Each row is followed by its class.
[-15   1   0  -8  -3  -4  -2  -4 -20 -21   6   2   4  -8 -10  -3  15  -5
   0  -6   1  -1   2  -8  39  13 -24 -12   4  -2  14   1  -1 -12  13   1
   5  14  16  -5  -2 -20  -5  18   4  -6   3  -2   7   6  11   0 -14 -13
   0  21  -6 -17   8   0  -7  -1  -4  25 -21  19   5  -5 -14  -2  11  21
 -11   4  19  -7  12   8 -12]	[29]
[-17  -3   1   2 -12  11 -11  -4  14 -11  19  -4  12  -6  23   6 -12 -13
   2   5   3  -5 -14   1 -18   4 -15   3  -2 -32  33  14  -8  -4 -42  -5
   3   7 -20   1 -15   6  -4  15   4  11 -11   2  -6  -1   2 -10   7 -13
   2 -14   6  -3  20  18  -8 -22  -9  15 -34  -3   5  17   1   9  23   8
  10   3  24   2  -1  19  -4]	[27]
[ 19  11  10   8   0 -21  31   5 -52   2 -36 -22   0 -12  18  -6  -9  21
  -2  29  -8 -31  -1  -5  -2 -17 -29   1  -1  38  26  22 -19  48   9   9
  -7  18  23  -3 -20 -11  -5  19   4  18  -4   0  15  -2   3 -18  -2  22
   8  -9 -11   9  -3  31  21 -22   6  10 -32   8   6   2   5 -12  21  35
 -33  13 -12 -16  36  18 -19]	[21]
[ 16   5   1   4   8   6  19  -1 -12   8 -16 -15 -32   1  38 -10  -6  11
   7   8  -8 -13   6  -2 -38 -30 -18  -7   2  20  14  -4   9  40   3   9
  -9   3   8  -3  15 -12  -8 -11 -36  13   6   3  -6   2   4  -9   1  28
  -8   6   0  13   6  11   2 -15  21   1  -3   6   3 -15 -15   1  -3   6
  -9  11 -10  -3  17  -6   2]	[27]
[  4   5   6 -18   2 -25  16  -2 -40   3 -10  13  -7 -19  -6  -5   1  10
  -1   7   1 -10   8   0  34  12 -32  -5   9  18  15  17  -8  15  11   4
   1  18  38   7   8 -35  -9  26   5   3   2  -2  11   9   1  -9  -7   8
   3  36  -5  -3   7  13  13  -3  -1  27 -29  10  -3  -6 -14  -9  18  14
 -20   3   4  -9  42   6 -19]	[21]
[-26   3   1   5  -6   1 -27  -5  15  -4  22  24  19 -21 -21  15   9 -11
  -2  -5   4  12   2   4  49  26 -37 -10   7 -10  31  13  -5 -33   0 -13
   7  12   9   0  -5 -31   2  22   6   2   0  -2 -28   3  -5  -1   3 -32
  14  38   4  -4  18  -2 -16 -20 -14  45 -29   3 -10  15 -14   1  22  -7
  23   2  43  -4  -2   6  -6]	[23]
[ -7   6   2   4   4  13  21   7 -38  -7 -19 -23  -2  -7  46 -12  -3  13
   2  23  -4 -21  -5   1 -29 -21 -18 -15  -8  20  29   2  -6  32   0  11
   2  21  -4  -1  -1   7 -11  15  -4  17  -3   4  20   0  19 -11  -3   9
  -1 -11   3   8   4  20   6 -13  12   0 -27   6   7  -6  -4  -5  -3  33
 -20  13  -9  -6  23   8 -17]	[27]
[ 17   0   2   1   3 -24  22   6 -41  19 -39 -28 -14 -27  33  -5 -11  15
   1  24 -10 -19  -5   0 -16 -47 -16   7  -6  36  32  15 -15  65   9   8
 -11  13  21  -8 -27   6 -24   4  -5  16  -5   3  23   6  19 -27  -4  29
   1  -5  -2  12  -1  25  29 -25  15   5 -20   5   4  -2  -4  -8  -2  33
 -31   5 -21  -7  28   6 -12]	[27]
[ -8   3  -3  -5   3  -6  -4   1 -15   5   9  14  -1 -10 -18  -9   3  -3
   4  -9   3  -3  16   7  31  12 -34  -7   6   6  16  13   5  -6   3   7
  -2  18  25  -5  19 -35  -8  14   8   4   2  -2 -10   5   1  -2   0 -14
   1  49   0  10  16   1  -2 -15  -3  37 -22   7  -4  -2 -22   0   8  -6
  -7   1  14  -4   4   9  -8]	[23]
[  1  -1  11  -8   2 -26   5   0  -2   5   5  17  23 -13 -38   3   3   2
  -4  -9   3   4   1   6  39  33  -8  23   1 -23 -14   6   0 -27  10  -4
   1  -2  30  -4  27 -23   4  24  10   8  -9 -11  17  -3  -4  10   1 -23
   7  49   0  10 -12  -8   6   4  -2  22  -9  -5 -14  12 -12  -3   4 -18
  -1  -6  14   4  -7   6  -4]	[23]
[  6  10   6   0   9 -12  12   3 -26   4 -18  -6  -4  -6   8  -4   1  13
   7   1  -3 -26   3  -5   3  -9  -8   3   1  14   3   6   0  14  10  14
   3   8  18   2  12  -4  -8  13   2  13  -2  -1  23   0   7   1  -3   6
  -3   6  -6   7  -2  11  13  -3   9   2 -10   5  -1   2  -7  -7   3  12
 -19   2 -13  -5  14  20 -12]	[21]
[-24  10   6  -9   5  -7  -1  -5 -17  -1   8   4  18  -9  10   4   1  18
 -23   9   0 -15  -8  -4  15  21 -38  -8  -8  -1  18  12  -5  -8   0  -9
   3  22  20  -5  34 -22  -7  30   3  13  -3   0  28 -17   9  -7  14 -13
  -3  31  -3   4  24   5   9 -12   4  27 -39   8  -5   2 -21   0  -6   8
  -8  -4   8  -5  14  22 -24]	[21]
[  8   4  11  -3   3 -11  22  -3 -33  11 -11  -6  -6  -5  19  -1 -12  12
  12  10  -3 -17  -1   1 -17 -16  -4   6   9  17  13   6  -1  28   4   8
   4  14  21   7   5  -7 -16   2   6  24  -1   0  26  -2   6 -10   3  11
  -1   9  -8  11   0  16  13 -10  15   2 -10   1  -1  -7  -4  -6  -5  17
 -21   1 -13   2  16  12 -10]	[27]
[  6 -10   0   2 -16  -4 -28  -1  25   4 -10   5  11  12  -2   7  -9  -2
   6   8  -5   0 -12   0 -19 -14  -8  20  -2  12  44  26 -10  24  -8   2
   4  -4   5  11 -43  10  -5  18 -23  16 -15  -3 -13   0  -6 -17  -5 -13
  15  39   5  20   4  22  21 -39  -4  16 -18 -12 -18  43  22  -5  -2 -10
   2 -13   9  -1  -9  36   4]	[23]
[ 10   0   6   6   0   1   8   9 -40  -8 -29 -22  -6 -12  46  -8 -10  14
   6  19  -4 -23  -8  -5 -38 -29 -22  -2  -5  27  48  16 -19  51   0   9
  -1  15   2   4 -24  11 -18  22  -3  26  -4   0  22  -2  14 -19  -8   8
   1 -14  -4   6   7  30  16 -34  16  11 -44   3  13   5  -5 -11   2  35
 -30   2  -1  -7  20  15 -12]	[27]
[-19   1   2  -4   0  11  -9  -2 -21  -9  17   1   2 -12   0   2   7   1
   0  -9  14  -3   0  -3  29  19 -40 -27   5  -3  39   1  -3 -15  -1  -4
   0  15   4  -1   3 -17 -12  23   5  -1   6   1  -3   6   3  -4  -4 -21
   4  18   5 -16  18   4 -14 -21   5  40 -27   8 -13  -3 -16  -6  11  12
  -7   1  21  -4  14   8 -20]	[29]
[ 38   5   4   7   5  -9  29  11 -27   8 -35 -23 -18  -3  43 -11 -17  21
   7  20 -10 -26  -5  -8 -64 -40   6  -8  -2  41  17  25   0  66   0   8
   0  13   9   4   8   2 -18 -11  -9  30  -3   5   7   4   1 -16   7  35
  -4   7  -5  27   9  25  17 -14  22  -9  -3  -1  11 -15  -4  -3  -5  27
 -17   2 -39  -7  21   2  -2]	[27]
[-19  -5   1 -16 -12  -8 -38 -14   2 -12  14  29  17   1 -40  17   6 -12
   4  -6   5  14  -6  -5  56  20 -42  28   3 -13  49  15 -15 -13   0  -1
   3  12  39  12 -38 -18 -14  39   7   4 -16  -2   4  -5   5   0 -16 -43
  17  53  -2  -4   7  11  10 -25 -10  40 -31  -1 -13  36  13  -7  11  -8
  -9 -14  48  -6 -12  35 -14]	[29]
[-14  -1   3 -16  -4   1 -16  -4  -9  -6   7  23  11  -4 -12  -2   9  -2
  -1 -11  14   4  -4   3  33  12 -38  -7   2   4  38   4  -5  -6   5  -5
   8  12  34  -5   5 -30 -12  33   5  10  -6  -5   5   8  10  -3 -16 -30
  11  53  -1   0  17  12  -5 -26   1  49 -26   3 -16  10 -24 -11 -14   7
  -2  -3  28  -8  -1  24 -23]	[29]
[ -3 -15   9 -22 -23 -16 -30  -1  19   3  -5  26   7  -1 -24   2  -7   0
   2  -3  -4   4 -15  16   7   4 -21  13  -5   0  34  20  -7  15  -6  14
   2   7  39   6 -21  -7 -13  24  -2  16 -15  -6   9   1   2   1  -8 -33
  22  60   6  15  12  19  15 -26   0  23 -18  -4 -12  37   5 -17  -5 -15
  -4 -13  21  -6 -20  40 -11]	[21]
[ -9  -5   3 -13 -12  -3 -32 -29 -18 -29  -4  -8   4 -13  16   1  -6  -3
   7  16   0  -5  -7   3  10  -9 -26 -11   0  10  54  10 -18  17  -4   2
  -4  68   9  -5 -45  10 -14  22   0  12 -12  -3  -1   0  10 -17 -19 -15
  13   5  -3 -15  14  18   5 -36   1  27 -35   6   6  20  -7 -10   3  23
 -13  -2  20  -6   5  19 -16]	[29]
[  1   1   3  10   1  13   4   0 -33 -21  -9 -32   1  -9  43   6 -12  10
   3  22  -3 -15 -17   4 -19 -17  -1 -10  -3   7  42  13 -18  25  -9 -12
  -2   2 -32 -14 -42  34  -8   6  -2   8  -2   8  -3   3  -4 -25  10  11
   1 -65  -1  -8   3  21   7 -25  -3 -14 -25  -2  25   6  21   6  10  32
  -8   8   9   1  19  13  -3]	[27]

Each row is followed by its class.
[  2  -1   5   1   5  -1  -9  -3  -4  -8 -14   4   0  10  -5  -9   2  -3
  -8   3  11   2   8  -9   6   0 -12  -2  -2  17  -6   6   8   1   5  10
   4   6  -3  14  -2   3   0  -3   3   4  -7  -9  -3  -2  10  -5   5  -5
 -14  -8   4 -17  -2  -1   1  -1  11 -17   4   0 -12   9 -10  -1  -3  -2
  16  -7  26  -3   4  -1  -6]	nidi
[-13  -4   7   3   2   3  -7 -28  -1 -17 -24   1  -3  21  -6 -10   2   1
 -11  14  18   4  12 -10   6  -4 -16  -4 -13  41  -9 -11  27   4   5   7
  -1  20 -20  16  -4  -3 -17  -4  12  -4   1 -26 -13  -5   2  -3   8  -6
 -21  -7  -2 -24   7  -4   4  -1  29 -23   5  -1 -26  14 -22   5  -6   7
  22  -2  31   1  12  10 -22]	Ser
[  6  -7   7   0   9  -3  -5 -13   2 -14 -25   0  -6  13  -8 -11   2  -4
 -14  23   2   4  12 -14 -10   0 -23   3 -10  40   1  -6  25  -2   9  -2
  -2   9  -4  21   8  -8   3  -3  10  11  -2 -17   2   1   8  -8   6 -17
  -9  -7   2 -28  13   4  12   4  11 -28   8   3 -17  24 -29   1  -6  12
   9  -3  19  -2  14   1  -6]	Ser
[ -5   0   7   4   0  -3 -15  21   1 -13 -19   2  -4   3  -3 -12  -1   0
 -14   7  18   6  27 -15  -7  -3 -31   3  -3  25 -18  24   4  -6   1  -7
   7  10  13  21  -4  -8  26 -14   4   0 -11  -4   9   1  16  -9   3  -8
 -20 -13  -3 -25  13   6  -1   0   9 -37   3  -2  -9  19 -13   1 -17  -3
  21  -5  34 -19   3  -1  -9]	Ser
[  4  -1   1   3   1  -2   2 -11  -1  -7  -7  -5  -2   5  -4  -6  -7  -1
  -7  10   6   1   2   0  -4  -3 -12  -1  -2   9   3   0  13  -1   6  -1
  -3   9   1   2  -2  -2   5 -11   1   2   3  -4   0  -1   0  -3   5  -6
   0   2   0  -9   5   5   2  -2   5 -19   1  -2  -7  12  -8   0  -5   7
   9  -1  -4  -3   6   3  -5]	nidi
